Below are the code and all the weights of a small trained network. Each question names an input and a class and asks about switching units off, where a switched-off unit gives its printed mean instead of its output.

import numpy as np


def w(rows, s, z=0):
    codes = np.array(rows[::2]) - 128.0
    scale = np.full(codes.shape[1], s)
    scale[-1] = z or s
    return codes * scale


def norm(h):
    return h / np.sqrt((h * h).mean(-1, keepdims=True) + 1e-5)


def f(y):
    return np.maximum(y, 0)


def log_softmax(a):
    a = a - a.max(-1, keepdims=True)
    return a - np.log(np.exp(a).sum(-1, keepdims=True))


def net(x, mask):
    res = np.array(x, float).reshape(1, 6) / 4 @ E
    u = 0
    for l in range(2):
        y = f(norm(res) @ A[l][:, :-1].T + A[l][:, -1])
        res = res + np.where(mask[u : u + 5], y, B[l][:, -1]) @ B[l][:, :-1]
        u += 5
    return log_softmax(norm(res)[-1] @ U[:, :-1].T + U[:, -1])


A, B = {}, {}
E = w([
[125,203,134,156,166,128,146,146,112,96],'x0',
[90,233,42,148,134,82,175,118,140,172],'x1',
[177,147,104,183,81,135,162,104,144,114],'x2',
[157,162,160,95,195,144,85,178,107,148],'x3',
[172,168,254,137,205,156,154,125,98,49],'x4',
[121,103,148,125,130,134,116,119,147,126],'x5',
],0.011)
A[0] = w([
[142,122,135,126,162,130,111,119,115,159,38],'0.n0',
[106,22,168,42,154,139,73,159,118,177,1],'0.n1',
[132,206,75,165,253,136,147,182,91,174,93],'0.n2',
[201,126,185,129,130,95,128,88,170,29,35],'0.n3',
[136,65,234,86,130,200,142,195,108,133,120],'0.n4',
],0.0062,0.0049)
B[0] = w([
[102,163,131,140,164,136,123,116,125,134,129],'0.n0',
[127,123,151,100,123,131,97,113,128,250,204],'0.n1',
[138,115,121,99,147,122,166,209,136,123,233],'0.n2',
[76,112,137,144,123,118,147,183,146,74,191],'0.n3',
[143,140,142,149,132,98,63,33,147,133,255],'0.n4',
],0.013,0.005)
A[1] = w([
[147,185,94,129,152,99,133,126,135,158,124],'1.n0',
[160,84,131,86,138,119,109,145,144,151,193],'1.n1',
[125,117,162,163,149,132,134,96,134,42,108],'1.n2',
[134,109,182,137,127,130,150,153,119,151,252],'1.n3',
[82,86,3,160,43,115,197,115,135,183,110],'1.n4',
],0.012,0.003)
B[1] = w([
[136,115,144,47,100,84,173,139,87,116,168],'1.n0',
[113,147,83,101,154,122,137,114,115,161,167],'1.n1',
[174,115,95,149,91,157,124,149,148,107,174],'1.n2',
[114,108,142,164,151,168,136,115,143,147,159],'1.n3',
[17,185,54,148,5,80,122,84,80,99,254],'1.n4',
],0.015,0.016)
U = w([
[130,71,185,97,163,165,28,75,140,210,75],'0',
[67,145,62,120,8,87,128,122,115,117,250],'1',
[138,164,139,75,192,127,200,222,117,119,99],'2',
[201,94,196,223,132,197,121,130,168,17,37],'3',
],0.015,0.0015)

Each question gives the input, the list of numbers given to net, and the class t.
The units are the neurons (one row each of A and B). Each row of codes is followed by its name. A weight is (code - 128) times the scale printed after its matrix; where a second scale follows, it is the last column's (A, B and U).
mask holds one flag per neuron, layer by layer. A switched-off neuron (its flag False) gives its mean, the last column of its row in B, instead of its output. The means were averaged over made-up inputs and are rounded, as every weight is.
A unit's drop is (log p(t) with every unit on - log p(t) with that unit switched off) / (log p(t) with every unit on - log p(t) with every unit switched off).
The circuit of an input: a set's keep is (log p(t) with only the set's units on - log p(t) with every unit switched off) / (log p(t) with every unit on - log p(t) with every unit switched off). Starting from all 10 units, units are removed one at a time, each time the one whose removal leaves the highest keep (on an exact tie, the one counted first), for as long as the keep stays at least 0.8.
circuit, biggest first: the units of the circuit, biggest drop first
top k neurons: the k neurons with the biggest drops, biggest first
drop of u: that unit's drop, to one decimal
input [8,2,4,-1,5,5], class 3: circuit, biggest first : [1.n4]
input [7,2,-2,-1,5,5], class 3: circuit, biggest first : [1.n4; 1.n2]
input [-8,2,-4,-2,7,0], class 0: top 2 neurons : [1.n4; 0.n1]
input [2,0,-7,7,4,5], class 0: circuit, biggest first : [1.n4; 0.n4]
input [8,0,6,6,1,8], class 2: top 2 neurons : [1.n4; 0.n2]
input [-8,-4,0,3,7,4], class 0: top 2 neurons : [0.n1; 1.n4]
input [-6,7,-8,4,8,1], class 2: drop of 1.n4 : 0.5
input [2,5,6,-1,7,-8], class 2: drop of 1.n4 : 0.7
input [7,5,-3,-3,2,-6], class 2: drop of 1.n4 : 0.5
input [7,-5,8,-1,-2,0], class 3: drop of 1.n4 : 0.5
